Here is a tiny trained network, its code and every weight. The questions are about switching its units off for an input and a class, where a switched-off unit gives its printed mean instead of its output.

import numpy as np


def w(rows, s, z=0):
    codes = np.array(rows[::2]) - 128.0
    scale = np.full(codes.shape[1], s)
    scale[-1] = z or s
    return codes * scale


def f(y):
    return np.maximum(y, 0)


def log_softmax(a):
    a = a - a.max(-1, keepdims=True)
    return a - np.log(np.exp(a).sum(-1, keepdims=True))


def net(x, mask):
    res = np.array(x, float).reshape(1, 4) / 4 @ E
    y = f(res @ A[0][:, :-1].T + A[0][:, -1])
    res = res + np.where(mask, y, B[0][:, -1]) @ B[0][:, :-1]
    return log_softmax(res[-1] @ U[:, :-1].T + U[:, -1])


A, B = {}, {}
E = w([
[158,114,255],'x0',
[87,187,148],'x1',
[214,225,136],'x2',
[132,23,6],'x3',
],0.008)
A[0] = w([
[173,250,86,117],'n0',
[83,167,178,52],'n1',
[60,58,215,254],'n2',
[251,70,178,163],'n3',
[67,39,83,77],'n4',
[219,46,58,132],'n5',
],0.019,0.0054)
B[0] = w([
[200,16,204,240],'n0',
[84,78,111,185],'n1',
[77,129,253,246],'n2',
[82,231,177,236],'n3',
[196,66,66,227],'n4',
[30,99,158,239],'n5',
],0.023,0.014)
U = w([
[249,111,160,102],'0',
[205,218,125,2],'1',
[91,125,164,195],'2',
[154,63,76,233],'3',
],0.011,0.0056)

Each question gives the input, the list of numbers given to net, and the class t.
The units are the neurons (one row each of A and B). Each row of codes is followed by its name. A weight is (code - 128) times the scale printed after its matrix; where a second scale follows, it is the last column's (A, B and U).
mask holds one flag per neuron, in row order. A switched-off neuron (its flag False) gives its mean, the last column of its row in B, instead of its output. The means were averaged over made-up inputs and are rounded, as every weight is.
A unit's drop is (log p(t) with every unit on - log p(t) with that unit switched off) / (log p(t) with every unit on - log p(t) with every unit switched off).
most important unit: the unit with the biggest drop
top k neurons: the k neurons with the biggest drops, biggest first
drop of u: that unit's drop, to one decimal
input [-3,6,4,8], class 3: most important unit => n2
input [-2,5,0,-6], class 0: top 2 neurons => n5, n0
input [-1,4,-8,0], class 0: top 4 neurons => n4, n5, n3, n2
input [-8,0,8,5], class 3: top 3 neurons => n2, n5, n3
input [5,2,7,1], class 0: top 3 neurons => n5, n0, n2
input [-3,-1,-3,-2], class 3: top 3 neurons => n3, n5, n0
input [1,-2,2,-3], class 0: top 3 neurons => n5, n2, n1
input [-5,7,-1,-4], class 3: top 3 neurons => n2, n3, n1
input [-2,5,3,-6], class 0: drop of n0 => 0.2
input [-5,-8,-7,7], class 3: drop of n1 => 0.0
input [-2,-6,3,-4], class 0: drop of n2 => 0.1
input [-6,-3,-6,4], class 3: drop of n4 => 0.8
